[[124 124 143 123 141 124 111 108 139 132]
 [152 129 121 136 148 121 142 115 132 119]]
->
[[139 132 124 124 143 123 141 124 111 108]
 [132 119 152 129 121 136 148 121 142 115]]

[[119 125 136 132 131 118 131 121]
 [122 122 130 121 129 131 139 130]
 [126 143 128 124 135 115 125 133]
 [128 121 145 120 115 122 125 127]
 [130 137 140 140 128 127 120 116]
 [131 124 118 117 143 134 122 126]
 [115 132 115 119 132 126 122 128]
 [140 129 153 135 123 126 141 123]
 [113 122 129 136 130 139 135 130]
 [121 120 139 135 131 145 138 131]]
->
[[131 121 119 125 136 132 131 118]
 [139 130 122 122 130 121 129 131]
 [125 133 126 143 128 124 135 115]
 [125 127 128 121 145 120 115 122]
 [120 116 130 137 140 140 128 127]
 [122 126 131 124 118 117 143 134]
 [122 128 115 132 115 119 132 126]
 [141 123 140 129 153 135 123 126]
 [135 130 113 122 129 136 130 139]
 [138 131 121 120 139 135 131 145]]

[[127 132 138 145 117 118 119 151 125 112 137 131 131 131]
 [129 135 137 109 125 136 122 147 139 129 139 127 119 114]
 [125 148 125 126 112 120 141 140 117 122 125 132 130 122]
 [114 118 135 125 131 116 119 142 136 119 144 126 127 117]
 [123 133 142 113 121 126 137 150 134 124 134 109 135 126]
 [147 138 127 118 147 122 124 125 127 155 120 142 142 144]]
->
[[131 131 127 132 138 145 117 118 119 151 125 112 137 131]
 [119 114 129 135 137 109 125 136 122 147 139 129 139 127]
 [130 122 125 148 125 126 112 120 141 140 117 122 125 132]
 [127 117 114 118 135 125 131 116 119 142 136 119 144 126]
 [135 126 123 133 142 113 121 126 137 150 134 124 134 109]
 [142 144 147 138 127 118 147 122 124 125 127 155 120 142]]

[[141 125 105 121]
 [141 136 128 122]]
->
[[105 121 141 125]
 [128 122 141 136]]

[[130 126 125 136 121 125 128 127 127 138 127 118 128 123 133 136]
 [120 125 135 129 123 121 133 122 147 138 131 129 121 121 139 131]
 [113 147 130 129 133 124 139 134 117 122 126 137 114 124 150 127]
 [122 132 129 120 130 123 124 133 111 129 121 137 133 131 124 128]]
->
[[133 136 130 126 125 136 121 125 128 127 127 138 127 118 128 123]
 [139 131 120 125 135 129 123 121 133 122 147 138 131 129 121 121]
 [150 127 113 147 130 129 133 124 139 134 117 122 126 137 114 124]
 [124 128 122 132 129 120 130 123 124 133 111 129 121 137 133 131]]

[[128 128 127 129 127 129 128 128]
 [140 129 137 127 113 151 122 112]
 [128 128 128 128 129 127 127 128]
 [125 134 107 117 135 119 111 151]
 [128 127 127 128 129 127 129 128]
 [128 127 128 127 128 129 128 128]
 [128 128 129 128 128 129 128 128]
 [128 128 128 127 128 128 129 128]
 [131 146 115 132 117 128 127 120]
 [147 107 125 107 137 122 130 113]
 [147 127 142 142 128 114 144 143]]
->
[[128 128 128 128 127 129 127 129]
 [122 112 140 129 137 127 113 151]
 [127 128 128 128 128 128 129 127]
 [111 151 125 134 107 117 135 119]
 [129 128 128 127 127 128 129 127]
 [128 128 128 127 128 127 128 129]
 [128 128 128 128 129 128 128 129]
 [129 128 128 128 128 127 128 128]
 [127 120 131 146 115 132 117 128]
 [130 113 147 107 125 107 137 122]
 [144 143 147 127 142 142 128 114]]
